Here is a tiny trained network, its code and every weight. The questions are about switching its units off for an input and a class, where a switched-off unit gives its printed mean instead of its output.

import numpy as np


def w(rows, s, z=0):
    codes = np.array(rows[::2]) - 128.0
    scale = np.full(codes.shape[1], s)
    scale[-1] = z or s
    return codes * scale


def f(y):
    return y / 2 * (1 + np.tanh(0.7978845608 * (y + 0.044715 * y**3)))


def log_softmax(a):
    a = a - a.max(-1, keepdims=True)
    return a - np.log(np.exp(a).sum(-1, keepdims=True))


def net(x, mask):
    res = np.array(x, float).reshape(1, 6) / 4 @ E
    y = f(res @ A[0][:, :-1].T + A[0][:, -1])
    res = res + np.where(mask, y, B[0][:, -1]) @ B[0][:, :-1]
    return log_softmax(res[-1] @ U[:, :-1].T + U[:, -1])


A, B = {}, {}
E = w([
[131,115,123,137,127,130,146,114,152],'x0',
[189,150,227,178,83,108,222,189,112],'x1',
[56,158,80,185,189,220,195,160,83],'x2',
[254,89,95,136,142,186,138,70,41],'x3',
[66,193,132,177,54,103,153,17,72],'x4',
[91,43,231,215,155,144,54,115,115],'x5',
],0.0068)
A[0] = w([
[184,81,159,110,195,122,148,253,145,5],'N0',
[90,193,157,163,42,95,156,43,67,78],'N1',
[81,41,203,229,143,129,74,134,125,64],'N2',
[42,153,162,120,136,93,123,157,183,98],'N3',
[158,64,142,81,181,164,126,215,183,86],'N4',
[187,135,194,82,60,56,82,109,154,55],'N5',
[52,181,126,68,100,92,146,182,182,96],'N6',
[189,134,159,92,34,70,47,84,174,135],'N7',
[49,161,127,150,115,71,102,179,185,83],'N8',
[78,166,114,176,181,191,173,169,88,90],'N9',
[196,86,129,89,63,29,74,99,156,119],'N10',
[170,89,178,63,67,50,78,101,148,99],'N11',
[55,179,98,181,197,152,208,193,67,20],'N12',
[60,105,8,58,184,171,35,64,138,2],'N13',
[89,57,206,201,172,134,75,116,122,37],'N14',
[196,90,135,128,184,152,87,235,182,43],'N15',
[174,107,54,74,139,137,146,234,173,71],'N16',
[72,132,102,176,177,228,166,141,97,162],'N17',
[196,179,225,186,82,128,245,215,99,74],'N18',
[169,222,73,60,100,98,200,177,135,93],'N19',
[44,146,141,150,103,98,119,182,206,62],'N20',
[90,197,148,171,71,73,161,37,75,116],'N21',
[250,99,94,107,155,188,150,58,50,152],'N22',
[141,217,59,25,84,122,182,109,143,93],'N23',
[227,67,101,149,126,169,126,69,48,150],'N24',
[87,21,190,166,116,150,92,111,125,135],'N25',
],0.0057,0.00086)
B[0] = w([
[70,98,54,192,147,67,92,87,148,215],'N0',
[48,124,51,207,178,102,66,104,127,215],'N1',
[219,185,201,87,176,104,190,71,68,217],'N2',
[166,187,170,141,82,173,98,177,187,196],'N3',
[76,154,66,215,188,76,90,74,112,213],'N4',
[74,67,65,87,134,187,176,176,127,199],'N5',
[185,207,193,123,96,163,109,140,159,212],'N6',
[86,113,70,90,176,196,172,183,106,209],'N7',
[176,164,169,157,100,175,81,199,215,202],'N8',
[78,70,113,68,137,183,168,175,117,202],'N9',
[98,107,93,101,169,185,182,169,114,208],'N10',
[77,98,75,97,159,202,197,166,132,202],'N11',
[107,61,106,84,165,193,160,154,116,225],'N12',
[129,29,214,46,34,25,78,69,115,254],'N13',
[208,186,198,117,167,104,205,62,69,202],'N14',
[78,144,81,185,181,87,87,96,131,215],'N15',
[95,187,124,186,168,94,114,68,81,217],'N16',
[117,86,99,64,119,163,158,172,122,215],'N17',
[85,2,166,48,30,21,65,84,163,254],'N18',
[210,156,188,102,151,79,177,80,82,235],'N19',
[174,174,162,156,63,177,79,179,188,204],'N20',
[44,138,37,204,183,82,76,110,141,216],'N21',
[183,205,187,161,42,176,56,211,212,241],'N22',
[187,205,183,133,195,97,179,71,59,240],'N23',
[153,196,169,178,71,206,43,204,241,218],'N24',
[179,181,182,122,184,132,186,112,62,191],'N25',
],0.0064,0.0051)
U = w([
[165,204,158,177,62,214,77,200,197,177],'0',
[194,196,167,109,185,106,216,63,46,253],'1',
[55,129,32,249,180,82,88,88,117,65],'2',
[79,50,72,60,151,235,211,196,110,48],'3',
[112,10,171,58,22,38,91,87,130,60],'4',
],0.011,0.0014)

Each question gives the input, the list of numbers given to net, and the class t.
The units are the neurons (one row each of A and B). Each row of codes is followed by its name. A weight is (code - 128) times the scale printed after its matrix; where a second scale follows, it is the last column's (A, B and U).
mask holds one flag per neuron, in row order. A switched-off neuron (its flag False) gives its mean, the last column of its row in B, instead of its output. The means were averaged over made-up inputs and are rounded, as every weight is.
A unit's drop is (log p(t) with every unit on - log p(t) with that unit switched off) / (log p(t) with every unit on - log p(t) with every unit switched off).
The circuit of an input: a set's keep is (log p(t) with only the set's units on - log p(t) with every unit switched off) / (log p(t) with every unit on - log p(t) with every unit switched off). Starting from the 12 units with the biggest drops (on a tie, the unit counted first), units are removed one at a time, each time the one whose removal leaves the highest keep (on an exact tie, the one counted first), for as long as the keep stays at least 0.8.
units of the circuit, in order: the units of the circuit, biggest drop first
unit that matters most: the unit with the biggest drop
top k neurons: the k neurons with the biggest drops, biggest first
drop of u: that unit's drop, to one decimal
input [8,-6,-6,2,0,-2], class 3: units of the circuit, in order -> [N7; N10]
input [-1,2,-8,8,2,0], class 0: top 2 neurons -> [N22; N24]
input [5,-3,-2,4,-7,5], class 2: units of the circuit, in order -> [N4]
input [-3,1,-4,4,1,0], class 0: top 4 neurons -> [N24; N22; N12; N9]
input [-3,-3,-1,2,2,3], class 1: units of the circuit, in order -> [N18; N0]
input [6,-6,-1,7,-7,-6], class 0: top 3 neurons -> [N22; N24; N18]
input [0,0,2,1,6,6], class 1: top 4 neurons -> [N2; N14; N25; N0]
input [-1,4,-1,6,-8,7], class 2: top 3 neurons -> [N0; N15; N4]
input [-7,7,-8,-4,-7,-2], class 3: top 2 neurons -> [N5; N11]
input [0,2,-6,-6,-6,7], class 1: top 2 neurons -> [N2; N14]
input [6,7,6,3,7,-3], class 2: top 3 neurons -> [N21; N1; N13]
input [1,-6,8,8,-6,-2], class 0: top 2 neurons -> [N22; N24]
input [-1,-5,-3,-5,-3,-1], class 0: top 3 neurons -> [N18; N8; N6]
input [7,4,-4,7,7,-3], class 0: units of the circuit, in order -> [N24]
input [-4,-8,-6,-3,-2,-8], class 1: top 2 neurons -> [N23; N18]
input [1,8,-3,-1,-8,8], class 1: top 2 neurons -> [N2; N14]
input [-2,-5,2,-8,-7,0], class 0: top 2 neurons -> [N20; N8]
input [2,7,-3,-5,-1,-6], class 4: drop of N25 -> 0.2
input [5,4,-2,0,0,6], class 1: drop of N2 -> 0.1
input [-2,-3,-5,5,7,5], class 2: drop of N23 -> 0.0
input [-3,-1,5,6,-8,-8], class 1: unit that matters most -> N19
